Each row has a class, written as a number after it.
[ -67   62  -21  -33   78   84   64   87   29  -22  136 -279  177  -26
 -162  -81    0 -108  -51  -23  167  395  105 -192 -108  -16 -215  -81
   17 -105  -73  -66 -100  -63]  7
[ -79   56   -5   -7   20   75  106    7   66   18  153 -257  240  -83
 -200  -24   33  -19 -129  -13  157  284  100 -245   49  -22 -253  -90
   67   20 -118  -52 -100  -47]  8
[  35 -163  164   22  -39   94   75 -105  -31   51  169  158  188  -96
 -117   43  220   -8   35   72   89  -14  173 -156   63  175  -53  -51
  110   82  -73  127 -222 -117]  7
[-117  -17  -15   45   92   42   78  -17  113 -103  183 -447  158 -128
 -309  -90   92   27  -93  219  153  364   38 -182   91 -124 -262 -111
  -13  -25 -167 -141 -111 -100]  5
[-519  244    7  -94 -329  -76   78 -699  338 -136 -148  -36 -390 -427
  -16  -48 -684  384  343  508   97 -577  -46  -90  189  126 -217  283
 -327   63 -220  -29 -280 -379]  2
[ -20 -529 -335  197  349 -198  -81 -155  234 -596   66 -425  165    1
  287 -137  105 -522   24 -108 -624  428 -268  -57   80  -13 -226 -366
 -353   47 -228  121  287  -83]  0
[ -33  259 -165  363  -64  -28    2 -525 -315   48  102  277 -127  -14
  191 -238   94  552  360  102 -686 -802  -64  380 -110  540  233 -132
   37  513  -12 -153 -167 -253]  7
[ -58 -116  113  117   71  -23   12   29   15  -73  156   -5  188  -69
  -72   34  224   10  129  108   71   32   86 -247  199   97  -73 -205
  144  -17   14   47  -72 -172]  3
[ -14  -38   24  -73   27   47   65    7   63  -65  188 -310  155  -52
 -200  -71   49  -45  -75  132   50  349  110 -180    5  -47 -221 -130
   13  -80  -92  -76  -35  -41]  7
[   0  -44  138   13  172   33   40   -6   87    5  166 -334  152  -87
 -220  -71   59  -60  -61  119   84  435  131 -250   18   42 -266  -85
  -23 -133 -108  -98  -67  -61]  9
[ -17 -100   91  110   98  -48   50   48   30 -104  261 -121  136  -89
 -121  -15  269   22   15   39  179   61  138 -158  160    4  -50  -50
  150   31  -49   87 -102  -62]  10
[ -32   -7    7  -27  156   60   45  -50   96   -5  246 -299   98   13
 -166  -19   26  -26  -42   90  203  256  101 -227  -35  -37 -234  -21
   -2 -145  -90  -74 -116  -59]  12
[ -82  -75  -61  -64  -17  141   76    0   68   32   43  187  276 -111
 -145  -23  111  -53  -47   49   12   43  104 -171   88  133 -153 -128
  -21   41  -46  358  -69  -62]  11
[ -32   13  106   74  177   26   39   15  122  -57  218 -363  150  -93
 -221  -56   48  -61  -76   31  163  385   78 -260  -49   17 -261  -32
  -55 -186  -93  -76  -13  -31]  1
[ -60 -105   52   28  179   31   27  -12  153  -59  249 -408  224 -114
 -277   -1   80 -148  -93  207   80  525   97 -279  -29    1 -290 -132
  -32 -158 -122  -80  -74  -27]  1
[ -54 -151   28  -21   27   57  192   15  108  -13  215  -70  186 -104
 -217   50  214 -102  -90  117    6  209  100 -188  123   58 -198 -166
   32  -10 -128  230  -74   82]  6
[ -38 -201  109   70   87   -1   11  231   -6  -53  120  -70  237 -131
 -108   10  183  -95   22  -48  170  180  101 -227   84  122 -139  -16
  121   63  -96  122  -15  -36]  5
[ 126 -117  110 -165   38   48   43   46  107   29  192  -23  206  -32
 -255   64  215  -48   -7   43   65   80  162 -160   71   81  -65  -15
  116  102  -61  169 -129   12]  0
[  -1  -11  -35   97  139  -65   26   89  -93 -162  282   29  137  -12
   -7  -20  373  -98  -35   10   80   30   61 -123  183  -52 -122  -47
  115  170  -76  -30  -60   90]  2
[ 108  152  -91  277  125 -274 -624 -465 -236 -266 -125  398 -271  171
  561 -291  186  166  128 -162 -151 -631 -175 -193  162   68  290 -311
   66  246  395    8 -120 -417]  1
[ -98 -156   91  -84 -105   50   46   27    0  -22  119  118  106  -83
  -60   50  258  -67  -21   34   27   39    3 -152  207  -64  -35 -207
  133   24    3  150    1   30]  3
[ -96 -262 -302   21   81 -138 -438 -167 -179 -680  -70 -404    2  181
  116   72 -107  214  340   22 -161   -5    0   92  249 -686  341 -107
 -143 -278  327 -695  181 -756]  11
[ -58 -146  174  107   -5   49   40   25   44 -157  198 -182  230 -147
 -114   50  200 -173  125   82  105  162  181 -295  199   -8   17 -244
  180   33   -7  130  -88 -254]  1
[-111  -78   37  -11  128   46   53  -48  156  -33   98 -315  208  -15
 -322  -47  -62   20   -8  145  140  383   70 -291    0   77 -275  -76
  -55  -91  -83 -102 -138 -190]  1
[ -12 -187  216   47  128  -27  -71   82   81  -23  257  -11  239 -176
  -97   85  165 -109    4   92   51  140  217 -318  163  148  -87 -150
  128  -31  -77  142  -63  -54]  9
[ 149 -383   66 -340 -512  163 -112 -694 -404  217  -62  -76 -185 -345
   39 -198  345 -103 -314  -91 -726  -92 -493  310   83 -254   37 -592
  232  818 -170   44 -204 -249]  9
[  40 -106   77    1   12   29  -56   54 -123  -55  262   60  107  -53
 -105   -1  366  -72  -36 -124   21   29  166 -110  -22   84   24  -72
   74    1  -71  111  -96    1]  0
[-100 -163   58   32   39   31   83   94   44 -251  217 -138  172 -144
 -138  -35  226  -30  140   43   90  174   52 -190  244  -88  -83 -156
   69   43    8  164  -55 -195]  5
[  16  -77   64  -11  135   63   76  -16   83  -58  205 -413  224 -109
 -249  -35  101  -40  -61   35   97  364   57 -216   53  -90 -261  -60
   24  -69 -116  -84  -38 -154]  2
[ -69  104  -17  -56   89   68   48  -20   72  -37  183 -232   95   16
 -211  -51   11   -9   42   97  117  204  115 -155  -14  -75 -142   13
    1  -99  -67  -69 -135  -91]  8
[-100   43  -20   61  100   99   55   34   95  -29  134 -562  250 -118
 -236   22   37  -71  -77  -43   65  333  118 -212  -48  -19 -183 -158
   69  -33 -116 -132   16 -112]  6
[ -77   -7   61  -50   90  126   49    8   80   26  157 -231  171  -36
 -222  -51   34   17 -100   86  105  318   79 -146    6  -21 -229  -71
   -3  -47  -67  -47  -23  -17]  7
[  57 -231  418 -121  176  -68 -102 -669  247   16  305 -274 -334  301
 -443  109   69  164   58  899 -206  -47  -27 -273  428 -282 -279 -343
   20  232 -257 -232 -441 -200]  3
[  50  -31  135    1  136  143   74  -39  128   55  241 -370  223 -110
 -278   23  103 -139  -79   45  200  301  124 -267  -63   24 -234  -58
   33 -110 -143  -34  -90  -97]  12
[ -45  -32   21  -22  134   24   80    4  176  -55  118 -362  165 -100
 -311   -2  -34  -48  -75   28  147  392  102 -191  -16 -118 -199  -10
  -76  -90 -142  -96  -10  -14]  4
[ -81   53  -24   44  103   87  109   -9  118  -13  147 -346  143  -68
 -135  -75  -20  -57  -29   34  153  344   50 -219  -56   11 -274  -59
  -24  -76  -96  -76  -47  -75]  12
[ 147 -430 -490  194  485 -402 -203  171 -236 -212 -504 -259  660  -67
  -18  -59 -460 -243  141 -464  206  -66 -215 -414   42    3 -254 -213
  -71   13 -173 -290   49 -740]  11
[  18 -140   48  -94  -81   22   91   59  -66  -95  122    2   51  -58
  -68   43  194 -205   -1   -4   53  150  146 -124   74  -10  -64 -127
   44   43  -36  197  -29   49]  10
[ -13  -77   31   25  139   -6   38   -9   -3  -59  106 -370  165  -47
 -238  -71    7    7  -37   98  109  308  124 -256  -80    5 -327  -52
  -32 -162 -146 -131  -57 -123]  7
[  14  -67  -27  -49  120   98   43   65   70  -10  163 -388  206   15
 -189  -40   48  -69  -99  113   26  363  113 -247  -98   23 -305 -154
  -48 -112  -95   14  -14  -48]  9
[-128  -54 -415 -773 -463  196 -138 -144 -333 -270 -492 -329 -393  235
  209  221 -188 -120  609  -58 -447 -111 -228  413 -192 -745  411 -138
  -76 -243  479 -308  409   10]  7
[ -84    8   49  -38   71  103   63   -1  131    2  160 -279  111   -3
 -184  -28   11  -37   17   28  111  290  106 -152  -55   66 -124  -25
  -35 -165  -44    0  -19  -25]  4
[ -60   14   27   33  195   69   49  -31   66   -4  182 -311  255  -68
 -188  -80   49  -30    9  -63  157  313  129 -270  -78   70 -186  -32
    8 -236  -43 -101  -50 -157]  3
[  77  -70 -436  -85  193 -115  149 -132   11  170 -463  531  218 -162
 -137  176 -342  -41 -257 -428  127 -257 -170  175 -202  -21  -41  212
 -419    5 -218   10    0  284]  3
[ -32   20    1   39  170   40   29   29   12 -101  251 -381  137    6
 -134  -73   75  -62  -86  -68   84  290  149 -178  -64  -25 -225  -19
   -4  -78  -97  -17  -17  -37]  8
[ -10 -204   97   64  -45   56   53   70  -39   24   73    6  262  -37
 -211   94  239   12  -20  133  119    9   69 -188  148   20  -74 -176
  144   78  -66  -21  -69 -158]  3
[-127   31   49  -32  130   80   30  -54   96  -66  111 -204   80  -56
 -167  -64   62  -69  -19   78  156  252   71 -147   29  -83 -166    6
  -49 -181  -47  -30  -58 -109]  3
[ -33    3   41   38  164   70   66   17   89  -46  223 -332  125  -20
 -127  -39   43  -89   -6   24  150  351  105 -196 -122   84 -247   -8
  -57 -233  -12   77  -60  -61]  4
[ -54   45   24  -38   60   34  114  -28   90   10  151 -214  127 -163
 -231  -65   61  -99  -64   -2  179  316   84 -196  -10  -57 -181  -14
   -7 -115 -128  -21  -82   29]  10
[ -31   28   26   30  143   15   50  -68   19  -47  216 -296  104  -72
 -107  -61   78  -12  -22  -10  167  212   73 -160  -39  -69 -162    8
  -15 -213  -48 -158  -16  -49]  3
[  21 -339  219 -197  179  -51    8 -196 -121  134 -280 -531  554 -369
   16 -146 -591 -173   88 -600   90   44   26 -371  253   65  -92  231
  283 -454 -121 -137  217 -862]  6
[ -33  -15  -58   -2  131   85   18  102   55  -35  207 -271  174   50
 -171  -51   -1  -19  -41  -20   93  313   76 -149  -97  -40 -188  -18
  -42  -89  -81  -46  -45 -101]  8
[ -96  -47   17   76  113   21   16   19   84  -15  121 -296  172  -82
 -182  -74  -17  -10  -45   74  161  317   74 -279  -56   17 -262  -19
  -64 -116  -96  -48  -31  -71]  0
[ 109 -288    6 -520 -377  259  137 -383  147  383 -205 -120 -138  200
  164  352 -326 -398  463  386 -341  485  183  105 -617  736   81   20
 -186 -119  392   55  -65  551]  11
[-216 -266   44 -231 -215   70 -159   60 -229   -4 -584  -95 -247  532
  239  272 -369   91  104 -397 -561 -169 -239  310 -229  175   18   78
  -50 -302  202   52  222 -178]  8
[ -30  -98   37   -8  136   69   64  -30  132  -33  251 -334  216  -92
 -262  -27   54 -110 -123   85  109  386  144 -239  -11   23 -225 -101
   -8  -61 -132  -40  -72  -71]  12
[  45 -192 -282    3    6  134 -136  134  234 -200 -268 -401  465 -728
   39  -19  -10 -531 -196 -697  -99  603 -181 -224 -534  -52 -154 -285
 -191   24  100  620  270 -121]  1
[ -40   38   32   36  103   36  121  -13  157  -59  244 -369  233  -46
 -271    3    5  -30  -33  110  183  333  225 -277  -64   49 -182  -46
  -23 -259 -107 -152 -115 -115]  3
[  45 -138  117  -40  -70   46   33   82  -68  -24  212 -114  224 -285
  -75   11  279 -143  -55   45  -11  151  168 -228  145    0 -160 -146
  222   91 -128  101   78  -54]  12
[ -51 -117   24   66  195   31   76   -8  158  -81  274 -293  191  -76
 -220  -51  104 -118 -102  158  117  377   55 -259  -19  -44 -306  -29
  -73  -85 -167    6  -45   20]  1
[  19  -22 -372   23 -299  112  379 -146  136 -100 -233   91  156 -155
   13  200   22   21  343   62 -279 -418 -674  175  357 -462  -39 -633
  -36  618 -110   -7   18 -142]  7
[-128   -5  181   81  155   90   57  -55  121  -97  303 -422  162 -112
 -240  -54   63  -77   38   12  164  388  113 -237   50  -19 -144  -55
   18  -46  -81 -150  -62 -147]  1
[  -9 -131  155   57   20    6   28  -38  -33  -21  139   67  101 -132
 -203   41  277  -47    5  114   36  -32   73  -70  143  137  -19 -201
   64  121  -73   83 -115  -73]  3
[ -48  -37   18   28   67  104  103  -42  105  -90  243 -463  168  -13
 -178  -17   89  -84   -7  129   79  368  114 -174   -4 -100 -182  -69
    2  -82  -84  -90  -76 -107]  0
[ -35    8   94    6   80  114   43   51   39  -32  191 -337  143  -32
 -148  -41   66  -73  -24   29  122  356  134 -150  -71   50 -195  -75
    1 -171  -67  -72  -30  -81]  7
[ -20 -170   76    3  104   71  136   63   26  -75  183   -7  156  -62
  -61   30  117 -137   76   49  115  163   98  -90   91  122 -153   43
  -29   28  -28  204  -49  -55]  2
[-179  301  366 -177 -433 -193   86 -198  -20   -2 -277  -90 -845  555
 -118 -294  118  714  331   84  118 -366 -140  367  362    8  398  237
  284   98   15 -668 -267   -2]  1
[   7 -173  153  131  178  -59  -38   64   43  -48  152  -33  209 -154
 -181  117  138 -108  -27   36  202  167  190 -204   73  129  -63  -26
   43    8  -63   63 -138  -65]  2
[ 123 -145   48  -88  -28   39   36  119    6 -143  206  -36  181  -60
  -48   39  235  -93   -3   50   32  173  155 -189  113    6 -134 -103
   76   -7   -8  170   13  -98]  1
[ -62  -67  -43   16   23   41   37  144  -11 -121  170  -28  253  -86
  -50  -11  145 -146   -9 -108  168  109  137 -190  138  -87  -22 -103
  120  108  -39  141  -36  -98]  8
[ -62  -30   60   35  129   -8  105  -45   89  -94  224 -335  152   50
 -207  -94   36  -17  -77   97  160  377  118 -226   43   25 -207    4
   -1 -157  -75 -176 -113  -84]  1
[-177 -237 -223  407  382 -143   82  106  274 -422  293 -692  149   40
  -18  493  110 -406 -194   16   62  650  233  -63 -303  112 -282 -147
 -438 -148 -261 -423  127  702]  9
[  92  -84   73  -18  -33  112   40    1   26   23  141   47  229 -148
   11   60  156  -58  -14  -65  163   48  116 -190   -6  136  -80  -11
   70  -57   50  228  -52 -105]  1
[ -77 -143   71   39   52   20  117   55    5  -71  118  -32  147  -98
 -112   36  196 -125   99  136   79  267   53 -209  154 -151 -169 -161
   78  -25  -83   20  -58   22]  7
[ -12   17  121   67  148   52   38   20   88  -24  187 -271  130    5
 -211  -66  105  -11   12   49  122  339   51 -189   -6  -31 -200  -85
   58  -16  -95 -135 -149 -109]  7
[ -43  -29   40   -8  161   73   15   -1   48   25  173 -330  194 -103
 -223  -83  105 -119  -77    2  145  340   56 -235  -13 -120 -221  -52
   48  -77 -125  -31  -45  -37]  8
[   0  -35   22  -37   83   76   55   52  102  -52  212 -357  101  -35
 -200  -40  118  -95  -39   74  146  429   88 -161  -18  -57 -175 -100
    4  -75  -88 -141  -33  -22]  12
[-144    6   39   29   41   99   53  -10  118  -60  192 -299   88  -68
 -228  -84   81  -48  -55  112   54  286   67 -187   21  -39 -175  -83
  -22  -49 -122  -26  -55 -121]  6
[   2  -77   89   -8   66   29  -41   69  -16   15  127  162  104  -95
  -16  -29  203  -87    9   29  138   61  146  -71  131  136   -7  -56
   79  -53   16  269 -100  -45]  11
[ 101 -130   51  -52    7   -6   42    8   23  -31  159 -187  190 -101
 -190  127  121 -110  -88    5  -53  161  258 -170  -17   66  -22 -136
  119  -27  -54  135  -98  -48]  6
[ -67  -51   99   48  205   26  -38   46   90  -42  157 -394  157   -9
 -217  -64   62  -53  -32  -33   75  373   98 -180  -72  122 -133  -67
   29 -135  -60  -57  -37 -102]  1
[ 134 -155   91 -105   72   10   65  171   57 -127  215 -118  138  -43
  -85  -71  243 -106  -64   30   63  232  135 -163  231 -184 -126  -74
  133   35  -51  269   97  -40]  4
